Here is a tiny trained network, its code and every weight. The questions are about switching its units off for an input and a class, where a switched-off unit gives its printed mean instead of its output.

import numpy as np


def w(rows, s, z=0):
    codes = np.array(rows[::2]) - 128.0
    scale = np.full(codes.shape[1], s)
    scale[-1] = z or s
    return codes * scale


def f(y):
    return y / 2 * (1 + np.tanh(0.7978845608 * (y + 0.044715 * y**3)))


def log_softmax(a):
    a = a - a.max(-1, keepdims=True)
    return a - np.log(np.exp(a).sum(-1, keepdims=True))


def net(x, mask):
    res = np.array(x, float).reshape(1, 6) / 4 @ E
    y = f(res @ A[0][:, :-1].T + A[0][:, -1])
    res = res + np.where(mask, y, B[0][:, -1]) @ B[0][:, :-1]
    return log_softmax(res[-1] @ U[:, :-1].T + U[:, -1])


A, B = {}, {}
E = w([
[70,151,164,128,160],'x0',
[137,21,2,223,83],'x1',
[83,206,149,39,146],'x2',
[196,106,195,50,29],'x3',
[4,34,204,152,98],'x4',
[116,102,185,203,127],'x5',
],0.0079)
A[0] = w([
[107,140,112,42,79,71],'n0',
[114,102,222,110,104,18],'n1',
[200,101,177,120,157,97],'n2',
[163,136,59,232,141,63],'n3',
[80,120,116,188,248,169],'n4',
[59,192,77,188,187,251],'n5',
[109,170,168,103,126,204],'n6',
[108,41,112,85,115,87],'n7',
[174,139,25,183,182,104],'n8',
[146,192,145,86,106,99],'n9',
[106,2,102,122,100,219],'n10',
],0.0094,0.0025)
B[0] = w([
[34,167,158,111,112,188],'n0',
[159,160,148,95,55,189],'n1',
[145,76,74,93,81,161],'n2',
[185,211,134,78,138,237],'n3',
[116,171,255,135,159,243],'n4',
[176,143,185,128,208,255],'n5',
[71,105,189,78,116,202],'n6',
[95,112,39,170,137,166],'n7',
[192,184,132,23,80,253],'n8',
[99,129,115,57,100,204],'n9',
[106,125,51,240,171,242],'n10',
],0.0074,0.0071)
U = w([
[193,52,66,185,150,149],'0',
[81,140,175,91,82,169],'1',
[70,145,243,213,218,120],'2',
[172,182,55,112,90,167],'3',
[147,89,148,58,99,2],'4',
[158,142,132,103,204,87],'5',
[90,39,16,254,154,194],'6',
],0.0078,0.0021)

Each question gives the input, the list of numbers given to net, and the class t.
The units are the neurons (one row each of A and B). Each row of codes is followed by its name. A weight is (code - 128) times the scale printed after its matrix; where a second scale follows, it is the last column's (A, B and U).
mask holds one flag per neuron, in row order. A switched-off neuron (its flag False) gives its mean, the last column of its row in B, instead of its output. The means were averaged over made-up inputs and are rounded, as every weight is.
A unit's drop is (log p(t) with every unit on - log p(t) with that unit switched off) / (log p(t) with every unit on - log p(t) with every unit switched off).
The circuit of an input: a set's keep is (log p(t) with only the set's units on - log p(t) with every unit switched off) / (log p(t) with every unit on - log p(t) with every unit switched off). Starting from all 11 units, units are removed one at a time, each time the one whose removal leaves the highest keep (on an exact tie, the one counted first), for as long as the keep stays at least 0.8.
units of the circuit, in order: the units of the circuit, biggest drop first
k most important neurons: the k neurons with the biggest drops, biggest first
drop when u is switched off: that unit's drop, to one decimal
input [8,-7,2,6,-8,-5], class 1: units of the circuit, in order	n0, n6
input [7,6,0,-6,-8,0], class 5: units of the circuit, in order	n5, n4, n8
input [5,-4,4,2,-8,-5], class 1: units of the circuit, in order	n0, n6, n9
input [7,6,1,-8,-7,-2], class 5: units of the circuit, in order	n5, n8, n4
input [2,4,-4,-1,2,-8], class 6: units of the circuit, in order	n10
input [-8,1,4,-1,0,7], class 0: 2 most important neurons	n4, n0
input [-7,1,0,8,-4,7], class 0: units of the circuit, in order	n8, n3, n4
input [3,3,2,6,-7,8], class 0: units of the circuit, in order	n8, n4
input [-2,2,3,6,8,-1], class 6: units of the circuit, in order	n10, n7
input [-6,-3,-8,-2,-4,6], class 3: 2 most important neurons	n3, n8
input [-1,4,6,-8,-4,-1], class 5: 2 most important neurons	n5, n8
input [-8,1,-5,-1,2,8], class 6: 2 most important neurons	n10, n5
input [3,3,-3,-5,-1,-2], class 5: 2 most important neurons	n8, n3
input [-6,0,-8,-7,7,0], class 2: units of the circuit, in order	n4
input [2,-8,3,-8,-7,-2], class 2: 2 most important neurons	n4, n5
input [2,1,0,2,-1,6], class 0: 2 most important neurons	n4, n0
input [-6,2,-7,-7,-1,2], class 3: 2 most important neurons	n8, n3
input [-6,-8,0,2,-6,-8], class 4: drop when n9 is switched off	0.2
input [3,3,-5,3,-1,-6], class 6: drop when n10 is switched off	0.2
input [8,-7,3,3,8,1], class 1: units of the circuit, in order	n1
input [-3,3,-7,7,5,5], class 6: drop when n10 is switched off	0.1
input [3,8,4,6,5,7], class 6: drop when n10 is switched off	0.0
